Below are the code and all the weights of a small trained network. Each question names an input and a class and asks about switching units off, where a switched-off unit gives its printed mean instead of its output.

import numpy as np


def w(rows, s, z=0):
    codes = np.array(rows[::2]) - 128.0
    scale = np.full(codes.shape[1], s)
    scale[-1] = z or s
    return codes * scale


def norm(h):
    return h / np.sqrt((h * h).mean(-1, keepdims=True) + 1e-5)


def f(y):
    return np.maximum(y, 0)


def log_softmax(a):
    a = a - a.max(-1, keepdims=True)
    return a - np.log(np.exp(a).sum(-1, keepdims=True))


def net(x, mask):
    res = np.array(x, float).reshape(1, 5) / 4 @ E
    u = 0
    for l in range(4):
        y = f(norm(res) @ A[l][:, :-1].T + A[l][:, -1])
        res = res + np.where(mask[u : u + 9], y, B[l][:, -1]) @ B[l][:, :-1]
        u += 9
    return log_softmax(norm(res)[-1] @ U[:, :-1].T + U[:, -1])


A, B = {}, {}
E = w([
[232,206,114,106,83,128,133,130,150,209],'x0',
[191,121,186,120,248,56,141,132,97,99],'x1',
[74,159,48,72,223,95,46,102,137,171],'x2',
[129,175,50,254,131,95,112,149,19,112],'x3',
[111,160,223,135,121,151,65,108,76,135],'x4',
],0.0094)
A[0] = w([
[51,177,59,87,177,87,60,91,141,170,31],'L0N1',
[104,206,222,140,158,210,5,32,82,90,73],'L0N2',
[101,92,106,146,52,163,103,163,167,110,71],'L0N3',
[155,85,15,99,153,131,200,104,145,97,39],'L0N4',
[63,118,117,136,86,113,103,69,133,156,123],'L0N5',
[2,153,65,100,11,156,113,119,100,160,4],'L0N6',
[105,122,68,159,150,72,185,133,205,106,32],'L0N7',
[226,181,83,113,90,96,122,127,140,240,47],'L0N8',
[19,25,125,176,142,140,136,132,113,80,23],'L0N9',
],0.0081,0.0046)
B[0] = w([
[139,32,97,253,233,139,134,72,248,197,238],'L0N1',
[65,147,96,86,53,23,161,198,190,181,255],'L0N2',
[122,129,81,106,163,191,182,64,85,144,198],'L0N3',
[62,206,156,100,66,48,112,219,87,222,184],'L0N4',
[123,150,129,45,189,96,191,129,81,77,192],'L0N5',
[108,236,93,65,168,125,204,69,78,87,233],'L0N6',
[73,126,145,36,71,76,143,235,145,113,168],'L0N7',
[188,112,124,103,85,111,40,80,159,89,242],'L0N8',
[212,65,98,115,35,80,31,72,195,50,222],'L0N9',
],0.0076,0.0057)
A[1] = w([
[78,94,90,124,131,128,98,166,114,78,74],'L1N1',
[193,105,147,101,162,23,119,131,146,109,119],'L1N2',
[124,155,114,140,126,132,148,201,120,163,83],'L1N3',
[138,93,191,141,38,157,208,157,62,122,110],'L1N4',
[137,76,132,93,134,166,126,184,175,151,3],'L1N5',
[116,180,53,254,132,103,117,155,64,96,15],'L1N6',
[178,94,139,171,85,153,154,130,94,94,25],'L1N7',
[140,127,109,143,92,131,155,185,89,133,84],'L1N8',
[144,137,178,139,213,88,155,147,94,108,73],'L1N9',
],0.011,0.0038)
B[1] = w([
[174,129,76,117,110,124,60,128,132,143,164],'L1N1',
[89,150,72,157,63,208,162,103,105,108,254],'L1N2',
[99,128,145,88,139,99,135,169,125,120,145],'L1N3',
[92,133,79,195,194,79,160,136,177,137,215],'L1N4',
[137,98,137,117,147,178,99,198,121,121,162],'L1N5',
[166,53,209,7,143,159,140,90,91,208,197],'L1N6',
[127,132,161,191,190,147,124,94,186,132,162],'L1N7',
[147,123,129,127,171,114,144,139,114,168,153],'L1N8',
[76,199,26,58,122,147,176,77,118,106,166],'L1N9',
],0.011,0.0085)
A[2] = w([
[82,99,160,75,136,209,157,168,172,96,59],'L2N1',
[150,68,145,93,120,146,123,109,127,116,119],'L2N2',
[70,87,141,106,152,66,128,124,95,84,156],'L2N3',
[100,90,135,140,138,113,76,138,101,34,65],'L2N4',
[79,162,184,141,129,78,99,93,117,146,123],'L2N5',
[226,175,136,137,110,155,107,143,117,167,4],'L2N6',
[135,128,137,97,101,7,153,177,125,147,122],'L2N7',
[126,148,72,105,85,145,159,151,110,164,163],'L2N8',
[192,230,133,164,119,114,86,154,144,137,88],'L2N9',
],0.012,0.0033)
B[2] = w([
[152,106,199,90,152,91,102,106,12,198,221],'L2N1',
[195,96,173,133,88,124,79,86,129,162,173],'L2N2',
[246,238,116,129,66,79,92,158,145,117,193],'L2N3',
[218,143,61,94,56,58,96,79,167,55,161],'L2N4',
[98,175,152,156,159,163,81,254,117,109,156],'L2N5',
[166,68,67,125,43,92,46,91,160,116,174],'L2N6',
[148,114,195,153,134,222,53,225,109,101,185],'L2N7',
[82,151,180,110,146,112,112,163,71,43,254],'L2N8',
[142,116,74,112,114,79,72,106,162,14,169],'L2N9',
],0.0088,0.0078)
A[3] = w([
[141,115,168,200,94,138,248,142,170,88,96],'L3N1',
[66,157,128,121,89,115,117,210,112,106,106],'L3N2',
[125,203,92,88,71,230,191,75,123,87,126],'L3N3',
[83,133,115,132,66,155,150,121,113,176,3],'L3N4',
[145,111,48,143,202,161,87,190,143,190,147],'L3N5',
[113,121,41,145,114,70,167,166,136,114,124],'L3N6',
[150,101,122,112,69,109,109,156,157,77,110],'L3N7',
[149,89,165,58,188,145,132,124,114,154,158],'L3N8',
[58,146,91,117,182,98,126,97,151,167,78],'L3N9',
],0.011,0.0041)
B[3] = w([
[140,157,139,129,254,47,86,147,219,154,195],'L3N1',
[96,161,176,174,110,204,181,181,122,93,221],'L3N2',
[82,113,85,120,137,99,214,73,71,68,254],'L3N3',
[132,205,156,179,112,63,163,80,117,52,135],'L3N4',
[110,121,191,193,151,151,193,159,218,101,207],'L3N5',
[207,156,220,90,116,168,155,137,152,143,207],'L3N6',
[92,127,46,148,85,182,50,141,162,141,239],'L3N7',
[156,161,218,175,66,144,117,105,57,186,238],'L3N8',
[144,105,142,197,193,80,162,132,116,71,209],'L3N9',
],0.0092,0.0068)
U = w([
[168,104,74,100,80,101,63,91,182,80,158],'0',
[132,110,159,179,239,92,130,115,201,155,157],'1',
[88,155,116,83,152,108,195,89,79,80,130],'2',
[166,81,211,98,120,142,95,113,83,209,183],'3',
[97,158,151,125,115,143,106,249,145,112,129],'4',
[88,86,130,183,117,174,137,126,123,102,137],'5',
[84,40,73,174,138,158,141,158,97,156,1],'6',
],0.016,0.0056)

Each question gives the input, the list of numbers given to net, and the class t.
The units are the neurons (one row each of A and B). Each row of codes is followed by its name. A weight is (code - 128) times the scale printed after its matrix; where a second scale follows, it is the last column's (A, B and U).
mask holds one flag per neuron, layer by layer. A switched-off neuron (its flag False) gives its mean, the last column of its row in B, instead of its output. The means were averaged over made-up inputs and are rounded, as every weight is.
A unit's drop is (log p(t) with every unit on - log p(t) with that unit switched off) / (log p(t) with every unit on - log p(t) with every unit switched off).
The circuit of an input: a set's keep is (log p(t) with only the set's units on - log p(t) with every unit switched off) / (log p(t) with every unit on - log p(t) with every unit switched off). Starting from the 12 units with the biggest drops (on a tie, the unit counted first), units are removed one at a time, each time the one whose removal leaves the highest keep (on an exact tie, the one counted first), for as long as the keep stays at least 0.8.
circuit, biggest first: the units of the circuit, biggest drop first
unit that matters most: the unit with the biggest drop
top k neurons: the k neurons with the biggest drops, biggest first
top k neurons in layer l: the k neurons of layer l with the biggest drops, biggest first
input [1,3,-6,7,1], class 3: circuit, biggest first -> [L1N6]
input [4,5,-5,3,-6], class 4: top 2 neurons -> [L0N4 L0N1]
input [4,-7,7,2,-8], class 4: top 4 neurons -> [L0N4 L0N7 L1N2 L2N8]
input [1,4,-7,-6,-8], class 4: circuit, biggest first -> [L0N4 L2N7]
input [8,-5,-7,4,3], class 0: top 3 neurons -> [L0N8 L2N6 L2N9]
input [-6,3,1,1,8], class 4: top 2 neurons in layer 0 -> [L0N2 L0N8]
input [0,-8,-8,-1,-1], class 1: circuit, biggest first -> [L1N4 L3N1]
input [-7,-8,-7,4,-8], class 2: circuit, biggest first -> [L0N6 L3N3]
input [6,6,7,-7,6], class 1: circuit, biggest first -> [L1N6 L0N1]
input [7,6,-1,5,6], class 0: top 2 neurons -> [L0N8 L2N6]
input [-8,-1,-8,8,2], class 0: circuit, biggest first -> [L0N9 L2N4]
input [-8,-5,1,-7,6], class 0: top 2 neurons in layer 2 -> [L2N4 L2N3]
input [-4,-5,5,6,-2], class 3: top 3 neurons -> [L1N6 L1N2 L1N4]
input [6,1,7,-8,-5], class 3: unit that matters most -> L1N4
input [-2,-3,-1,-5,-3], class 3: top 2 neurons -> [L2N1 L1N2]
input [-1,5,-6,-5,-7], class 4: top 2 neurons in layer 1 -> [L1N4 L1N6]
input [-6,-7,-2,2,3], class 2: top 2 neurons -> [L0N6 L0N3]
input [5,-6,7,-2,-8], class 4: top 2 neurons -> [L0N4 L0N7]
input [5,5,-2,1,6], class 4: top 3 neurons -> [L0N2 L0N9 L0N1]
input [-3,8,-3,0,5], class 2: circuit, biggest first -> [L1N9]
input [-2,5,-5,-2,5], class 1: top 3 neurons -> [L1N4 L3N1 L0N6]
input [6,1,-6,-6,0], class 0: top 2 neurons in layer 1 -> [L1N6 L1N4]
input [6,-7,-1,8,3], class 3: top 3 neurons in layer 1 -> [L1N6 L1N2 L1N9]
input [-3,1,-6,-5,7], class 4: top 4 neurons -> [L0N2 L1N4 L0N1 L2N7]
input [1,3,5,-6,-6], class 3: top 2 neurons -> [L2N1 L1N4]
input [6,-2,-2,3,8], class 4: top 2 neurons -> [L0N2 L0N9]
